Here is a tiny trained network, its code and every weight. The questions are about switching its units off for an input and a target symbol, where a switched-off unit gives its printed mean instead of its output.

import numpy as np


def w(rows, s, z=0):
    codes = np.array(rows[::2]) - 128.0
    scale = np.full(codes.shape[1], s)
    scale[-1] = z or s
    return codes * scale


def f(y):
    return np.maximum(y, 0)


def softmax(a):
    e = np.exp(a - a.max(-1, keepdims=True))
    return e / e.sum(-1, keepdims=True)


def log_softmax(a):
    a = a - a.max(-1, keepdims=True)
    return a - np.log(np.exp(a).sum(-1, keepdims=True))


def net(x, mask):
    ids = ['ΔΘΞΣΨβγεζμω'.index(c) for c in x.split()]
    T = len(ids)
    res = E[ids] + P[:T]
    r = res
    for j in range(2):
        rows = slice(4 * j, 4 * j + 4)
        q, k, v = (r @ M[0][rows].T for M in (Q, K, V))
        z = softmax(np.where(np.tri(T) > 0, q @ k.T / 4**0.5, -1e9)) @ v
        o = O[0][rows]
        res = res + np.where(mask[j], z, o[:, -1]) @ o[:, :-1]
    y = f(res @ A[0][:, :-1].T + A[0][:, -1])
    res = res + np.where(mask[2:6], y, B[0][:, -1]) @ B[0][:, :-1]
    return log_softmax(res[-1] @ U[:, :-1].T + U[:, -1])


Q, K, V, O, A, B = {}, {}, {}, {}, {}, {}
E = w([
[231,153,27],'Δ',
[143,123,81],'Θ',
[187,74,237],'Ξ',
[160,64,177],'Σ',
[237,142,39],'Ψ',
[221,160,23],'β',
[145,112,149],'γ',
[249,108,120],'ε',
[233,111,101],'ζ',
[136,100,162],'μ',
[131,97,169],'ω',
],0.016)
P = w([
[222,15,83],'0',
[160,231,186],'1',
[76,47,134],'2',
[169,223,187],'3',
[68,66,92],'4',
[179,216,191],'5',
[60,78,59],'6',
[193,207,201],'7',
[55,85,39],'8',
[196,204,198],'9',
[52,84,28],'10',
[200,186,216],'11',
[41,99,6],'12',
],0.013)
Q[0] = w([
[153,119,100],'head 0',
[246,209,111],'head 0',
[94,110,136],'head 0',
[73,101,82],'head 0',
[141,14,107],'head 1',
[125,122,195],'head 1',
[52,153,135],'head 1',
[49,88,85],'head 1',
],0.013)
K[0] = w([
[159,131,156],'head 0',
[153,41,109],'head 0',
[78,169,167],'head 0',
[56,249,131],'head 0',
[94,59,95],'head 1',
[142,100,135],'head 1',
[84,168,141],'head 1',
[54,166,105],'head 1',
],0.017)
V[0] = w([
[59,121,112],'head 0',
[147,120,206],'head 0',
[249,253,168],'head 0',
[155,196,169],'head 0',
[99,160,101],'head 1',
[162,130,145],'head 1',
[103,208,185],'head 1',
[98,196,127],'head 1',
],0.013)
O[0] = w([
[158,132,146,26],'head 0',
[4,77,85,102],'head 0',
[81,196,121,237],'head 0',
[55,153,201,105],'head 0',
[155,129,173,100],'head 1',
[84,156,130,151],'head 1',
[130,107,167,2],'head 1',
[139,72,182,55],'head 1',
],0.011,0.013)
A[0] = w([
[73,170,249,102],'neuron 0',
[202,171,54,122],'neuron 1',
[139,139,80,219],'neuron 2',
[148,115,27,2],'neuron 3',
],0.012,0.0075)
B[0] = w([
[165,5,145,143],'neuron 0',
[92,100,183,251],'neuron 1',
[147,116,128,211],'neuron 2',
[92,115,123,195],'neuron 3',
],0.013,0.029)
U = w([
[97,55,109,145],'Δ',
[61,151,166,180],'Θ',
[87,167,98,63],'Ξ',
[123,198,4,2],'Σ',
[160,102,117,175],'Ψ',
[94,178,212,50],'β',
[122,193,223,142],'γ',
[197,92,196,218],'ε',
[178,103,86,189],'ζ',
[119,116,181,70],'μ',
[103,189,217,80],'ω',
],0.013,0.0057)

Each question gives the input, a string of symbols that net reads in full, and the target symbol t.
The units are the heads (4 rows each of Q, K, V and O) and the neurons (one row each of A and B). Each row of codes is followed by its name. A weight is (code - 128) times the scale printed after its matrix; where a second scale follows, it is the last column's (O, A, B and U).
mask holds one flag per unit, heads first, then neurons. A switched-off unit (its flag False) gives its mean, the last column of its rows in O or B, instead of its output. The means were averaged over made-up inputs and are rounded, as every weight is.
A unit's drop is (log p(t) with every unit on - log p(t) with that unit switched off) / (log p(t) with every unit on - log p(t) with every unit switched off).
The circuit of an input: a set's keep is (log p(t) with only the set's units on - log p(t) with every unit switched off) / (log p(t) with every unit on - log p(t) with every unit switched off). Starting from all 6 units, units are removed one at a time, each time the one whose removal leaves the highest keep (on an exact tie, the one counted first), for as long as the keep stays at least 0.8.
circuit, biggest first: the units of the circuit, biggest drop first
unit that matters most: the unit with the biggest drop
top k neurons: the k neurons with the biggest drops, biggest first
heads that matter: for each layer, one digit per head in row order, 1 if its drop is at least 0.15 and else 0, layers parted by /
drop when u is switched off: that unit's drop, to one decimal
input Θ Θ Θ Δ Ξ Θ Θ ω Θ Δ Θ ω, target ε: circuit, biggest first -> head 0
input Θ β ζ β, target ε: circuit, biggest first -> head 0; head 1
input Ξ ζ ζ γ, target Σ: circuit, biggest first -> neuron 1; head 0
input Δ Σ γ Θ β ζ Ψ Θ Δ, target Θ: circuit, biggest first -> neuron 1; neuron 0
input Θ ε Θ β Θ ζ β γ ζ μ, target ε: heads that matter -> 00
input Σ Θ γ Θ ε Ψ, target Δ: circuit, biggest first -> head 0; neuron 3
input Σ ζ β β ε Θ ζ ζ Θ Δ Θ Δ, target Δ: circuit, biggest first -> head 0; neuron 3
input Ξ Ξ Θ β Σ ζ Θ Θ Θ, target Σ: top 2 neurons -> neuron 1; neuron 3
input ζ Θ Θ Σ μ Δ, target Θ: circuit, biggest first -> neuron 1; head 1; neuron 3
input Θ γ ζ β Θ Θ Θ Ψ Θ β Ψ, target Θ: heads that matter -> 10
input ω ζ ζ Θ Σ ζ Σ ζ ζ, target Σ: heads that matter -> 10
input ζ ζ Θ Ψ Δ Ψ, target Θ: top 3 neurons -> neuron 1; neuron 3; neuron 0
input ζ μ Θ μ ω β ε Θ β Θ β ε, target Θ: circuit, biggest first -> neuron 1; head 1; head 0
input Σ Δ Θ μ, target Δ: circuit, biggest first -> head 0
input ζ Θ ζ Θ Θ γ ζ Σ Σ β, target Θ: circuit, biggest first -> neuron 1; head 1; neuron 3
input Θ μ Θ ζ Θ ε Θ β Θ ω ζ ω, target ε: heads that matter -> 00
input Θ ε Θ Θ Σ μ ζ Θ, target ε: heads that matter -> 10
input Θ Θ γ Θ ω ζ Θ ζ ζ Ψ, target ε: heads that matter -> 10
input Δ ζ Θ β β, target Θ: heads that matter -> 10
input ζ β Δ ζ, target Θ: heads that matter -> 11
input μ ε ω ζ ε γ Θ Ξ, target ε: unit that matters most -> neuron 3
input Σ Ψ β ζ, target Δ: top 2 neurons -> neuron 1; neuron 3
input β Δ ζ Θ, target γ: top 2 neurons -> neuron 0; neuron 3
input Θ ζ μ Ξ, target ε: drop when neuron 2 is switched off -> 0.0
input Σ β ε ω Θ ω, target Δ: drop when head 0 is switched off -> 1.4
input Σ β Θ Θ, target Δ: drop when head 0 is switched off -> 1.3
input Θ Θ ζ Θ Θ ζ ζ Ξ Θ Ξ Θ Σ, target ε: drop when neuron 3 is switched off -> 0.1
input Θ Θ γ Θ Θ Θ ζ Θ Θ μ Θ ζ, target ε: top neuron -> neuron 1
